Here is a tiny trained network, its code and every weight. The questions are about switching its units off for an input and a target symbol, where a switched-off unit gives its printed mean instead of its output.

import numpy as np


def w(rows, s, z=0):
    codes = np.array(rows[::2]) - 128.0
    scale = np.full(codes.shape[1], s)
    scale[-1] = z or s
    return codes * scale


def f(y):
    return y / 2 * (1 + np.tanh(0.7978845608 * (y + 0.044715 * y**3)))


def softmax(a):
    e = np.exp(a - a.max(-1, keepdims=True))
    return e / e.sum(-1, keepdims=True)


def log_softmax(a):
    a = a - a.max(-1, keepdims=True)
    return a - np.log(np.exp(a).sum(-1, keepdims=True))


def net(x, mask):
    ids = ['βγδεζηθλμξπσψω'.index(c) for c in x.split()]
    T = len(ids)
    res = E[ids] + P[:T]
    r = res
    for j in range(2):
        rows = slice(3 * j, 3 * j + 3)
        q, k, v = (r @ M[0][rows].T for M in (Q, K, V))
        z = softmax(np.where(np.tri(T) > 0, q @ k.T / 3**0.5, -1e9)) @ v
        o = O[0][rows]
        res = res + np.where(mask[j], z, o[:, -1]) @ o[:, :-1]
    y = f(res @ A[0][:, :-1].T + A[0][:, -1])
    res = res + np.where(mask[2:14], y, B[0][:, -1]) @ B[0][:, :-1]
    return log_softmax(res[-1] @ U[:, :-1].T + U[:, -1])


Q, K, V, O, A, B = {}, {}, {}, {}, {}, {}
E = w([
[156,178,114,204],'β',
[67,155,172,86],'γ',
[131,142,151,218],'δ',
[71,105,192,10],'ε',
[109,88,189,100],'ζ',
[164,125,142,250],'η',
[88,113,191,120],'θ',
[191,70,152,166],'λ',
[217,213,175,93],'μ',
[125,122,158,186],'ξ',
[107,103,164,104],'π',
[82,180,157,122],'σ',
[123,87,173,102],'ψ',
[97,117,172,140],'ω',
],0.017)
P = w([
[87,132,122,192],'0',
[91,119,154,143],'1',
[101,163,183,137],'2',
[93,135,254,120],'3',
[137,201,220,106],'4',
[54,114,242,199],'5',
],0.011)
Q[0] = w([
[122,174,56,190],'H1',
[169,133,108,81],'H1',
[113,19,15,164],'H1',
[84,201,106,123],'H2',
[176,226,195,164],'H2',
[54,114,254,224],'H2',
],0.0094)
K[0] = w([
[123,97,106,4],'H1',
[127,94,100,156],'H1',
[65,164,51,139],'H1',
[185,64,104,120],'H2',
[151,99,237,97],'H2',
[234,216,142,75],'H2',
],0.015)
V[0] = w([
[73,121,145,30],'H1',
[59,39,171,137],'H1',
[52,149,101,148],'H1',
[134,7,123,103],'H2',
[123,58,138,87],'H2',
[8,176,126,52],'H2',
],0.013)
O[0] = w([
[76,113,123,46,51],'H1',
[144,19,119,138,162],'H1',
[195,115,138,105,49],'H1',
[35,94,164,161,1],'H2',
[9,95,122,190,76],'H2',
[140,132,4,148,98],'H2',
],0.011,0.0074)
A[0] = w([
[177,146,92,73,2],'N1',
[96,227,122,199,210],'N2',
[191,215,78,118,178],'N3',
[76,95,59,135,145],'N4',
[152,91,141,139,224],'N5',
[122,169,103,13,13],'N6',
[56,145,64,124,98],'N7',
[87,218,152,78,55],'N8',
[47,149,2,207,35],'N9',
[113,152,31,79,225],'N10',
[137,101,148,157,212],'N11',
[55,136,140,114,120],'N12',
],0.0096,0.0049)
B[0] = w([
[37,88,110,181,168],'N1',
[137,46,162,68,179],'N2',
[50,138,131,76,251],'N3',
[157,62,146,137,154],'N4',
[38,210,37,121,176],'N5',
[162,139,95,177,164],'N6',
[88,85,186,153,142],'N7',
[144,20,112,167,176],'N8',
[195,87,254,53,155],'N9',
[206,222,105,182,155],'N10',
[97,175,81,95,175],'N11',
[119,190,114,221,141],'N12',
],0.0067,0.016)
U = w([
[98,199,163,2,192],'β',
[139,155,79,101,253],'γ',
[135,199,127,125,133],'δ',
[130,93,152,90,31],'ε',
[41,130,83,90,136],'ζ',
[140,193,158,153,23],'η',
[71,143,89,92,111],'θ',
[28,204,175,137,140],'λ',
[74,173,125,39,87],'μ',
[112,163,125,128,55],'ξ',
[73,141,101,100,75],'π',
[73,201,40,116,133],'σ',
[39,147,94,85,94],'ψ',
[78,153,88,107,98],'ω',
],0.0079,0.0051)

Each question gives the input, a string of symbols that net reads in full, and the target symbol t.
The units are the heads (3 rows each of Q, K, V and O) and the neurons (one row each of A and B). Each row of codes is followed by its name. A weight is (code - 128) times the scale printed after its matrix; where a second scale follows, it is the last column's (O, A, B and U).
mask holds one flag per unit, heads first, then neurons. A switched-off unit (its flag False) gives its mean, the last column of its rows in O or B, instead of its output. The means were averaged over made-up inputs and are rounded, as every weight is.
A unit's drop is (log p(t) with every unit on - log p(t) with that unit switched off) / (log p(t) with every unit on - log p(t) with every unit switched off).
The circuit of an input: a set's keep is (log p(t) with only the set's units on - log p(t) with every unit switched off) / (log p(t) with every unit on - log p(t) with every unit switched off). Starting from the 12 units with the biggest drops (on a tie, the unit counted first), units are removed one at a time, each time the one whose removal leaves the highest keep (on an exact tie, the one counted first), for as long as the keep stays at least 0.8.
circuit, biggest first: the units of the circuit, biggest drop first
most important unit: the unit with the biggest drop
k most important neurons: the k neurons with the biggest drops, biggest first
heads that matter: for each layer, one digit per head in row order, 1 if its drop is at least 0.15 and else 0, layers parted by /
drop when u is switched off: that unit's drop, to one decimal
input δ π ε λ, target ε: circuit, biggest first -> [H2; N9; N4]
input θ ε σ, target ε: most important unit -> N9
input γ γ γ λ, target γ: circuit, biggest first -> [H2; N3; H1]
input λ λ λ λ π, target λ: heads that matter -> 01
input μ λ ψ λ μ, target λ: heads that matter -> 11
input λ ε β, target ε: heads that matter -> 01
input μ ε γ λ, target β: 2 most important neurons -> [N8; N6]
input μ ζ λ, target β: circuit, biggest first -> [H2; N8]
input ψ λ λ γ ε ξ, target ε: circuit, biggest first -> [N9; H2; N4]
input λ λ σ μ ξ, target β: 2 most important neurons -> [N3; N2]
input η μ η, target β: 2 most important neurons -> [N2; N3]
input γ λ ε ζ, target ε: 3 most important neurons -> [N9; N4; N3]
input μ θ λ ε μ, target ε: 2 most important neurons -> [N9; N2]
input μ λ ω, target β: circuit, biggest first -> [H2]
input ξ λ λ ε λ γ, target λ: drop when H2 is switched off -> 1.1
input σ λ λ λ ε λ, target ε: drop when N4 is switched off -> 0.2
input ζ λ ε, target λ: drop when H2 is switched off -> 1.0
input ζ ψ η μ λ σ, target β: 2 most important neurons -> [N2; N1]
